nare: [ 12  32 -22 -42   5  15   4  -5  -1  42  -3  12  40 -36  44   3  40]
fiba: [ 39  33   8  37  28  32  15 -37  22  -5 -39 -33 -12 -29 -49  44 -48]
bini: [  5   6  -7 -17  -7  30 -12  48  14  38  48 -14 -31  41  33 -12 -15]
fak: [ 37  43  -1 -13 -30   9   1   4  51  47  48 -45  42 -38 -16  48  -8]
gasok: [  5 -18 -11  -9 -45 -19  -8 -16 -38 -31  -8  22  14 -25 -45   1  -4]
leki: [ 27  31 -11 -35   5  -3  20 -40  37 -50 -16 -14  22  50  26  29  32]
Vube: [ 23  17  11  34  23  36 -22 -10  27  39 -12  12 -22 -50 -34   4  37]
Kidab: [ 27  13  -2  14 -38  14  19 -35 -36  47 -28 -17  51 -16  37  10   2]
Vak: [  6  -5 -44  51  39  11 -48 -32 -45  36 -28 -30 -24 -49   3  40 -10]
rom: [ 13  14 -36 -28 -17 -16  -2  10 -38   2 -35  14  28  37  19  51  47]
Fozud: [-34 -20  34 -33  36  18  11  18  37 -19  14  33 -28 -13 -10  11 -18]
perm: [ 10 -38  14  27  -2  19  37   2 -16 -36  14  47 -17 -28  51  13 -35]
Kidab
perm: [ 41  48 -12 -17  -7 -31 -15   5  38   6  14  33  48  -7 -12  30 -14]
bini
q: [-39 -33]
fiba

gek: [-38 -23 -17  -9  -9 -35  28]
vut: [  9   0 -17  16  16  45 -38]
somo: [  9 -33 -36  25   6  25 -25]
tar: [-29 -36 -28   2  -7 -30  22]
vezot: [ 21 -30   2 -29  -7 -36 -28]
Zum: [-17 -45 -36  13  -4 -20  13]
foza: [-45  10   6 -28 -14 -26  23]
rin: [  2 -43 -40  25   2  10 -13]
fole: [-33 -37  25   6  25 -25   1]
deni: [ 11 -18 -28  22  11  38 -34]
perm: [-38  45  16  16 -17   0   9]
vut
q: [-37  25]
fole
perm: [-36 -30 -29 -28  -7   2  22]
tar
q: [  6  25 -25   1]
fole
q: [-33 -36  25   6  25 -25]
somo

tuzod: [-33  54  16  -3 -11]
deroz: [ -3  54 -33  15 -11]
Susi: [ 16 -11 -33  54  -4]
perm: [-33  15 -11  -3  54]
deroz
perm: [-33 -11  -3  16  54]
tuzod
perm: [-33 -11  -4  16  54]
Susi
perm: [-11  -3  16  54 -33]
tuzod
q: [-33  54  16]
tuzod

dok: [ 27  23  24 -26 -17]
geb: [ 34 -22  52  27 -22]
dakev: [-31  23 -36  21   8]
ribul: [-22  52  34  26 -22]
peno: [ 27  34 -23  52 -22]
barav: [-23  52  34  27 -23]
q: [ 34 -22  52  27]
geb
q: [27 23 24]
dok
q: [ 27 -22]
geb
perm: [-23 -22  27  34  52]
peno
perm: [-22 -22  27  34  52]
geb
perm: [-22  52 -23  34  27]
peno

Tel: [ -9  -8  -4  -2  -9   2   8 -10  -3   1  -9  -8 -16 -19 -15  12  -3   7
  -5  -8 -19 -15  -9 -15   3  -6 -10   6   8 -18]
zib: [-41 -13 -23 -21  41   8  19 -42   6  -7 -21 -44  22  13  34   1   4 -41
   9  20 -22 -40 -44  -7  -9 -29 -33  24 -19 -13]
Tuvif: [-20 -17 -23 -24  16  -8   1 -24  -6 -21 -10 -29  15   9  16 -12  -2 -37
  -1   0 -10 -27 -30  -2 -18 -23 -26   4 -24 -11]
Rof: [ -6 -29   2 -19 -14   2  26   2   6  16   8   6 -26 -34 -35  18  23  24
  -2 -11 -28  -8 -17 -37  19   5  -1  23  21 -21]
gir: [ -4  -9   2 -12  -5   0  -8 -12   3 -21  -9   6 -10  -1  -8 -22 -19  -5
 -13 -29   1   6  -2   5 -21 -22 -20 -19   1   4]
kotez: [ 16 -10 -30   0 -29 -10 -20 -21 -12 -23   8  -6  -1 -26 -24  -8  15   4
   1 -23 -17 -37  16 -24  -2 -11  -2 -18 -24 -27]
letom: [ -7   7 -18  -6   2 -21 -33   1 -20  -9 -11 -13  16  19  17 -26 -16 -27
  -3   4  11  -2  -3   5 -13  -3   4 -27 -36   6]
fikin: [-26 -31 -36 -20  -2 -29   0  -8 -23  24 -14 -33  -3 -19  -3  20  25  -8
 -11  30 -41 -39 -39 -48  20  22  11  23 -26 -41]
mar: [ 14 -25 -15  -7 -24 -22  10 -12 -14 -27  21 -11 -29 -26 -26  -3   9  -3
 -20 -27 -20 -13 -14  -4 -24 -19 -17   7  -6 -21]
perm: [-37 -30 -29 -27 -26 -24 -24 -24 -23 -23 -21 -20 -18 -17 -12 -11 -10 -10
  -8  -6  -2  -2  -1   0   1   4   9  15  16  16]
Tuvif
perm: [-10   6   8 -18  -9  -8  -4  -2  -9   2   8 -10  -3   1  -9  -8 -16 -19
 -15  12  -3   7  -5  -8 -19 -15  -9 -15   3  -6]
Tel
q: [ -6  -1 -26]
kotez

kog: [-40 -28 -17 -17 -33  33 -23  49  43   9 -56  47   8  -4  50   3  15 -32
  55 -49  23 -29  38  -7  14  -3  46]
Rema: [ 34 -36  27  56  20 -52  19  22  -9  20  21  22 -18 -34  -3  28  32 -47
 -12 -39   1 -14 -10 -26  11 -11   8]
Falov: [ 34  12  43  26 -34 -42  -5  -6 -33 -56 -20  -4   9 -13  17  18  57 -26
 -57 -33   9   8 -21  12 -38 -16  11]
fetur: [-33  15 -52 -11 -10  11 -42 -19   8  19 -51  -3 -31 -16 -26  -9  56  33
 -42 -14  50  19 -27 -38  56  51  55]
lunok: [  9 -55  47   8  -4  50   3  15 -32  55 -49  23  33 -39 -20 -19  12 -41
  -6  21  -5 -45 -37  46  27  11 -40]
tib: [ 26 -13  34  18   8  -6 -26 -33   9  -5  43 -56 -42 -16  11 -20 -34 -38
  11  -4 -57  17  12 -21 -33  57   9]
zedol: [-31  -3 -52 -42 -51  51 -33  56 -19 -14  19  55  15  33 -42  19 -38  50
 -10 -27 -16  56 -10 -26   8  11 -11]
miti: [ 30 -34  55  24 -32 -22 -41 -13 -45 -22 -11  28 -13 -10 -43  11   1  12
  -5   4 -31  -7 -17 -42  56 -16   1]
q: [-10 -26  11 -11   8]
Rema
perm: [-52 -42 -51  51 -33  56 -19 -14  19  55  15  33 -42  19 -38  50 -10 -27
 -16  56 -10 -26   8  11 -11 -31  -3]
zedol
q: [  9 -56  47   8  -4  50   3  15 -32  55 -49  23]
kog
q: [ -6 -33 -56 -20  -4   9]
Falov
perm: [ 11 -16 -38  12 -21   8   9 -33 -57 -26  57  18  17 -13   9  -4 -20 -56
 -33  -6  -5 -42 -34  26  43  12  34]
Falov
perm: [-57 -56 -42 -38 -34 -33 -33 -26 -21 -20 -16 -13  -6  -5  -4   8   9   9
  11  11  12  17  18  26  34  43  57]
tib

pepim: [-28  27  13   3 -18  -5   8 -19  13 -39 -10   5 -36  -4 -25  -3 -33  27]
ves: [  6  35  20  -3   7  -2 -13 -48 -13  -7 -14   7  19 -16  -9 -10 -22   1]
magu: [  3  25  14  -3   4  -2  -3 -25  -6  -7  -9   6   9 -11 -11  -7 -15   2]
bereg: [  9   8  27  15  -7  -5  13  -6 -19 -23  40  23   5  20 -18 -13 -28   3]
neri: [  6  27  13   3 -18  -5   8 -19  40   9 -13  -7  -6 -23   5  22 -33  27]
kizeg: [  6  27  13   3 -18  -5   8   9  13  19 -10   5 -36  -4 -25  -3 -33  27]
Nul: [-28  20  13   3 -18  -5   8 -19  -6  40   5   9 -13  22 -23  -7  15  27]
q: [ -7  -5  13  -6 -19]
bereg
perm: [ -7   9  -5  27  15  22 -19 -23   8 -18 -28  13  20   5  40   3  -6 -13]
Nul
q: [-19 -23  40  23   5  20 -18 -13 -28]
bereg
perm: [ 13  40 -13  -5   8 -28   3  22 -18  -7  15   5   9  27  -6  20 -23 -19]
Nul
q: [ -6  40   5   9 -13  22 -23  -7]
Nul
q: [ -3 -25  -6]
magu
q: [ 20  -3   7  -2 -13 -48 -13  -7]
ves

rire: [-25  51 -49  55  50  37  17  11]
dume: [ 58  31 -61 -53  33  13  22  -4]
Lopo: [ 31  -4  22  34 -53  58  13 -61]
Bufa: [-11  30  -1   2  41   8  27 -16]
perm: [ 13 -61  31  -4  22  34 -53  58]
Lopo
perm: [ -4  58  31 -61 -53  33  13  22]
dume
perm: [-61  13  58 -53  34  22  -4  31]
Lopo

Madot: [-34  35 -26  -3  12   1 -19  -1 -49 -12   1 -35  31]
liro: [-2 -1  4  1 -9 -6  7  1  0  6 -1  0  1]
gaboz: [  4 -19  19  -3 -30  -1  -2  -9 -19  12 -18  22 -15]
zenof: [-12 -26  35 -49  -1   1  12  31 -34 -35  -4   1 -19]
latof: [-19  22 -18  -3  12   4 -15  -1 -30 -10  -2 -19  19]
fov: [-22   9   7   5 -33 -24  24   3 -18  19  23 -27   8]
gafem: [-16  18 -16  -2  11   4 -14  -1   0   6  -2 -15  16]
rus: [ -1 -49  31  12   1 -35  -4 -12  35 -34   1 -19 -26]
perm: [ 19 -19  22 -18  -3  12   4 -15  -1 -30 -10  -2 -19]
latof
perm: [-15 -30  -3 -19  -9 -19   4 -18  22  19  12  -1  -2]
gaboz
perm: [-49 -35 -34 -26 -19 -12  -3  -1   1   1  12  31  35]
Madot
q: [-2 -1  4  1 -9 -6  7  1  0  6 -1  0  1]
liro
perm: [-30 -10  -2 -19  19 -19  22 -18  -3  12   4 -15  -1]
latof

Zepa: [ -7 -14  -2  -3  -3  -3   5  -3  10   3  -2  -1  11   2  12  -3 -10   1
   5 -32 -50  -3   6  -3   5  24   9   0 -14  -3  -1   4   2]
noba: [ -7 -14  -2  -3  -3  11  -1   3   5  -2  -3  10  -3   2  12  -3 -10   1
   5 -32 -50   7  -9  16  -4  11   1   2   9   7   3 -11   3]
didaz: [ -7 -14  -2  -3  -3  -3   5  -3  10   3  -2  -1  11   2  12  -3 -10   1
   5 -32 -50  -3   6  -3   5  24   9   6  10  -2  11   2   8]
muki: [  5  -3   2  -3  -2  -1  10  -3   8   2  11 -32  11   9  -3  -3 -10   5
   6  12  -3  -2   6 -14  24  -7   1   3   5  10  -3  -1 -50]
q: [ -7 -14  -2  -3  -3  -3   5  -3  10   3  -2  -1  11   2  12  -3 -10   1
   5 -32 -50  -3   6  -3   5  24   9   6  10  -2  11   2   8]
didaz
perm: [ -7  -3   2 -10   9  12  -3 -32  10   8  -2  -3   6   5  24 -50   6  10
   5  11  -3 -14  -3   3  11  -3   1  -3  -1   5  -2  -2   2]
didaz

melol: [ -8  -2   8  18  18  12   2  -1 -21  -2 -13 -15  10 -39   3  20   6  11
  21  -4  -9  24  23  37 -18  15]
Nok: [ -3  13 -19  37  19  14 -22  -1 -26  10 -14  -4  21 -11  38   7  10  -5
   6   7 -11  40  -4  40 -11 -13]
raz: [-11 -20   4  15   6  16   3  -4 -30   3 -13  -5  12 -24  -6   3  10   4
  10  -6  -5  25  10  28 -24  12]
Doz: [  6  11   2  46 -25 -17  -3  15  -2  15   4 -12  18  12  -1 -15 -11  -4
  -4  11  -9 -34  -1 -19   6  15]
mavu: [ 25   2 -13  -5 -24  12  12 -30   4  10  -4  16 -11 -20  15  -5  10   3
  10   6  -6   3 -24  -6  28   4]
Perok: [ -4 -22   1  18  -3  13   0  -5 -27   7 -15  -4  13 -12   2  -7   7  -5
   4  -4  -1  32  -7  30 -15   1]
mupek: [ 15 -14  12  20   0   5   9  -7  -1  -1 -20 -24   8 -18   9  -2  -7  -1
  12  -5   0  31  -6  51   5  -2]
Zufo: [ -2   5   5  24  -2   3   5  -1 -41   4 -31  -7  28  -3  18  -6  10  17
 -11 -23 -13  43   1  17 -14  -4]
rol: [ -1 -34  18  11  -3  14   6   6 -25  12  -2 -19   4 -15 -12 -17   2 -11
  15  -4  15  11  -1  46  -9  -4]
simam: [-13 -28  13   9   0  12  13   1 -33   5 -12 -11  11 -23 -15  -4  10   4
  10 -12   1  21  10  28 -22  13]
mef: [ -5  -3  10  17   9  11   7  -1 -27  -4 -21 -14  16 -29   0  10   8  15
  12 -14 -11  29  20  29 -20  12]
Kodeb: [ 14 -19  29  11 -16  -3  29 -10 -10  -5 -35 -27  15 -10  -5 -11  -9  18
  -1 -29  -3  36   0  33   3   8]
perm: [ -4  -4  46   2  -2  14  11 -34 -15   4  -9  15 -17 -12 -11  11 -25  18
  12 -19  -1   6  15  -3  -1   6]
rol
q: [  4  10  -6  -5  25  10  28 -24  12]
raz
perm: [ 12 -24  28  10  25  -5  -6  10   4  10   3  -6 -24  12  -5 -13   3 -30
  -4   3  16   6  15   4 -20 -11]
raz
perm: [ -9 -34  -1 -19   6  15   6  11   2  46 -25 -17  -3  15  -2  15   4 -12
  18  12  -1 -15 -11  -4  -4  11]
Doz

roni: [-22  11   3   4  23  18  37  42 -16 -20 -26]
fip: [ 10  57   9   4 -26  -5  -3   9 -43  -5   1]
kor: [-35 -24 -42 -15  21  -6  -3  15  38   3  10]
Nivaf: [-17 -49   1 -22  19  -5 -17   4  39 -20 -17]
Gov: [-13  10 -14   8 -39   8   1  11  -2  62   7]
ratur: [ 10  18  18  16 -44 -14 -14 -36 -13  -5  36]
nenun: [-37  14   3  17 -51   7  12  14  -9  30  15]
duned: [  9 -26   1  -5  57  10 -43  -5  10  -3   4]
Nodul: [ -1  -6  33   6  40   3  -1  -4 -13 -52 -22]
lol: [  4  10  57  10 -43   1   9  -5 -25  -3  -5]
Deges: [-39  22  24  14 -25  -2  13   7 -13  45  16]
perm: [ -6  33   6 -13   3 -52 -22  40  -1  -4  -1]
Nodul
perm: [  9  10   1 -43  10  57  -5  -5 -25  -3   4]
lol
q: [ 1 11 -2]
Gov
perm: [  4  -3  10  -5 -43  10  57  -5   1 -26   9]
duned

vap: [  6 -19   0 -21   5 -12  -7 -13 -20  48 -11  25]
rulu: [-19 -13 -20   4  25 -12  48 -21   6   0 -11  -7]
Mani: [-12 -21   5 -11   0  25  -7   6  48 -20 -19 -12]
q: [-19 -13 -20   4  25 -12  48 -21   6   0 -11  -7]
rulu
perm: [-13   6 -12 -21 -20   0  25 -19 -11  48  -7   4]
rulu
perm: [-21 -20 -19 -13 -12 -11  -7   0   5   6  25  48]
vap
q: [ 0 25]
Mani
perm: [-21 -20 -19 -13 -12 -11  -7   0   4   6  25  48]
rulu
q: [  5 -11]
Mani
perm: [ -7 -13 -11  48 -20  25   5   6 -21 -12 -19   0]
vap

dedos: [  2  22 -48 -26  19]
tada: [-13 -17   1 -21  21]
Suna: [-13 -16  21   1 -21]
boz: [-13   1  21 -17 -20]
sefu: [-13   2  21 -21 -17]
fafom: [17 11 33 25 49]
q: [-13   1]
boz
perm: [-21  21 -13 -17   1]
tada
perm: [ 21 -21 -17 -13   2]
sefu
perm: [-21 -17 -13   1  21]
tada
q: [-13 -16  21   1]
Suna
perm: [-13 -21 -17  21   1]
tada
perm: [ 21 -21   1 -17 -13]
tada

moti: [ 18 -10 -19 -56 -32]
Tem: [ 62 -53  51   7 -62]
Bakir: [-52 -31 -36  23   9]
mapod: [  8 -36 -52 -31  23]
puz: [ 28  37  43 -57 -28]
dedet: [ 62 -53  51 -63   7]
Ran: [-18 -25  -8   0   3]
q: [-19 -56 -32]
moti
q: [  7 -62]
Tem
perm: [  7 -63  51 -53  62]
dedet
perm: [-31 -52  23   9 -36]
Bakir

fupu: [  5   2  33  -3  28 -62   6  14  13  34]
ser: [ 2 -3 33 13 28 33  5  3  9 47]
noli: [-62  -3  14  14  33   5  28   2  34   6]
perm: [-62   6   2  14  14  33  28  -3  34   5]
noli
perm: [ 28 -62   6  14  13  34   5   2  33  -3]
fupu
q: [-3 33 13 28 33]
ser
perm: [  6  34   2  28   5  33  14  14  -3 -62]
noli
perm: [ 34  13  14   6 -62  28  -3  33   2   5]
fupu

sizig: [ -6   1 -12  20 -15 -13  12 -20 -48  14]
rul: [ -8  -2 -25   6 -27 -33  20  36   5  22]
Nak: [  4 -16  -1  34  -8 -18  19  -2 -13 -11]
ravoz: [-15 -12  -6  20 -20 -48  12  14 -13   2]
Sipil: [ 13 -31  15  20   0 -11  38  -2   3 -11]
Nale: [-25 -27   4  20  -8 -33   6  -2  36  22]
Zup: [  4  -2 -25   6  -8 -33  35  22  20 -27]
Nosi: [ 23 -16   4  25  -8  -4   6 -13  12  -5]
perm: [ 22  36  -2   6 -33  -8  20   4 -27 -25]
Nale
q: [ 38  -2   3 -11]
Sipil
perm: [ 12 -13   2  20  -6  14 -15 -20 -12 -48]
ravoz
perm: [ 14  -6  12 -13 -12 -20  20   2 -15 -48]
ravoz
q: [-12  20 -15 -13  12]
sizig
perm: [  6  -2  36  22 -25 -27   4  20  -8 -33]
Nale
perm: [-18 -16 -13 -11  -8  -2  -1   4  19  34]
Nak

